Below is a small trained network, with its code and all its weights. Each question gives an input and a class and asks what happens when units are switched off, that is, made to give their printed mean instead of their output.

import numpy as np


def w(rows, s, z=0):
    codes = np.array(rows[::2]) - 128.0
    scale = np.full(codes.shape[1], s)
    scale[-1] = z or s
    return codes * scale


def f(y):
    return y / 2 * (1 + np.tanh(0.7978845608 * (y + 0.044715 * y**3)))


def log_softmax(a):
    a = a - a.max(-1, keepdims=True)
    return a - np.log(np.exp(a).sum(-1, keepdims=True))


def net(x, mask):
    res = np.array(x, float).reshape(1, 8) / 4 @ E
    y = f(res @ A[0][:, :-1].T + A[0][:, -1])
    res = res + np.where(mask, y, B[0][:, -1]) @ B[0][:, :-1]
    return log_softmax(res[-1] @ U[:, :-1].T + U[:, -1])


A, B = {}, {}
E = w([
[51,214,61,112,120,114,125,110],'x0',
[141,196,152,215,184,176,137,59],'x1',
[127,75,202,119,192,75,122,47],'x2',
[143,179,122,183,167,140,94,254],'x3',
[108,152,138,112,180,131,137,158],'x4',
[162,182,97,89,140,155,187,83],'x5',
[138,91,120,82,106,222,131,145],'x6',
[51,103,186,191,95,160,197,149],'x7',
],0.0093)
A[0] = w([
[114,209,146,146,104,149,152,133,201],'neuron 1',
[96,193,108,144,141,127,83,62,172],'neuron 2',
[174,55,84,85,129,97,124,148,185],'neuron 3',
[201,126,87,92,148,70,94,126,191],'neuron 4',
[128,125,188,180,176,116,10,118,195],'neuron 5',
[95,112,172,159,171,108,52,48,116],'neuron 6',
[120,98,172,129,117,86,106,191,94],'neuron 7',
[48,120,148,89,95,72,149,69,174],'neuron 8',
[147,174,16,163,120,177,1,169,188],'neuron 9',
[132,56,156,172,101,117,88,198,195],'neuron 10',
[82,128,144,109,66,113,210,96,195],'neuron 11',
[122,168,124,146,167,180,145,110,140],'neuron 12',
[194,75,84,87,63,210,146,118,252],'neuron 13',
],0.0095,0.0024)
B[0] = w([
[125,193,90,76,66,123,168,118,198],'neuron 1',
[66,139,99,140,118,119,75,179,211],'neuron 2',
[190,98,229,92,140,57,140,61,191],'neuron 3',
[132,205,133,87,144,39,99,93,204],'neuron 4',
[94,129,146,181,131,106,105,176,239],'neuron 5',
[69,40,145,139,209,105,20,150,224],'neuron 6',
[61,153,148,108,117,96,254,171,190],'neuron 7',
[11,27,18,106,191,107,130,65,222],'neuron 8',
[188,184,85,140,40,119,81,170,255],'neuron 9',
[177,103,218,144,148,128,217,188,233],'neuron 10',
[37,86,69,147,84,151,185,84,205],'neuron 11',
[91,180,159,134,141,154,169,152,193],'neuron 12',
[229,125,156,57,114,218,96,17,225],'neuron 13',
],0.0069,0.0087)
U = w([
[181,159,156,104,152,65,121,50,251],'0',
[119,69,155,254,191,83,57,105,66],'1',
[105,133,120,120,229,146,172,118,111],'2',
[61,62,55,126,112,121,161,75,154],'3',
[176,67,149,121,67,254,151,96,145],'4',
[121,186,136,152,120,148,222,113,113],'5',
[159,193,63,134,85,113,74,208,155],'6',
[143,88,177,158,125,60,216,198,79],'7',
],0.0099,0.0015)

Each question gives the input, the list of numbers given to net, and the class t.
The units are the neurons (one row each of A and B). Each row of codes is followed by its name. A weight is (code - 128) times the scale printed after its matrix; where a second scale follows, it is the last column's (A, B and U).
mask holds one flag per neuron, in row order. A switched-off neuron (its flag False) gives its mean, the last column of its row in B, instead of its output. The means were averaged over made-up inputs and are rounded, as every weight is.
A unit's drop is (log p(t) with every unit on - log p(t) with that unit switched off) / (log p(t) with every unit on - log p(t) with every unit switched off).
The circuit of an input: a set's keep is (log p(t) with only the set's units on - log p(t) with every unit switched off) / (log p(t) with every unit on - log p(t) with every unit switched off). Starting from the 12 units with the biggest drops (on a tie, the unit counted first), units are removed one at a time, each time the one whose removal leaves the highest keep (on an exact tie, the one counted first), for as long as the keep stays at least 0.8.
circuit, biggest first: the units of the circuit, biggest drop first
most important unit: the unit with the biggest drop
k most important neurons: the k neurons with the biggest drops, biggest first
drop when u is switched off: that unit's drop, to one decimal
input [3,7,0,0,7,-6,7,-3], class 6: most important unit => neuron 9
input [5,2,4,0,4,5,-8,-1], class 3: circuit, biggest first => [neuron 8; neuron 2]
input [6,1,2,-3,0,-5,0,-4], class 1: circuit, biggest first => [neuron 6; neuron 1]
input [4,-6,4,7,-5,1,5,3], class 7: circuit, biggest first => [neuron 10; neuron 7]
input [-1,3,1,6,0,-6,-6,0], class 7: 3 most important neurons => [neuron 7; neuron 10; neuron 8]
input [-2,-3,-5,5,-1,0,3,6], class 4: 3 most important neurons => [neuron 13; neuron 5; neuron 4]
input [5,2,4,3,-8,7,2,0], class 6: 2 most important neurons => [neuron 2; neuron 8]
input [5,-7,-7,-4,4,5,1,-8], class 0: 2 most important neurons => [neuron 3; neuron 13]
input [-6,-4,6,-1,1,0,4,0], class 0: 3 most important neurons => [neuron 3; neuron 13; neuron 11]
input [-5,7,0,-7,-4,6,-3,3], class 3: circuit, biggest first => [neuron 11; neuron 8]
input [-3,-8,-4,8,-5,3,-7,-1], class 7: 3 most important neurons => [neuron 10; neuron 7; neuron 3]
input [-8,-8,-2,-6,5,-2,8,-7], class 0: 2 most important neurons => [neuron 3; neuron 4]
input [0,-5,-8,-6,3,6,2,-4], class 4: 2 most important neurons => [neuron 13; neuron 11]
input [-4,-3,7,5,0,-3,-7,3], class 7: most important unit => neuron 7
input [-8,4,8,5,6,-8,2,4], class 7: 3 most important neurons => [neuron 10; neuron 7; neuron 8]
input [0,7,-2,7,-6,5,7,3], class 6: 2 most important neurons => [neuron 9; neuron 10]
input [-8,-4,-4,3,3,8,5,-8], class 0: 2 most important neurons => [neuron 4; neuron 3]
input [-8,4,-1,3,5,-5,-2,-3], class 7: 3 most important neurons => [neuron 10; neuron 7; neuron 8]
input [-4,2,1,-7,-8,-7,1,-3], class 1: 2 most important neurons => [neuron 6; neuron 1]
input [5,-1,2,2,6,-3,-6,-3], class 6: most important unit => neuron 3
input [-5,-5,-7,8,8,-7,8,4], class 7: drop when neuron 10 is switched off => 0.9
input [-5,-5,1,5,-2,-6,4,-5], class 7: drop when neuron 7 is switched off => 0.1
input [-2,3,4,-1,5,7,-5,0], class 1: drop when neuron 7 is switched off => 0.2
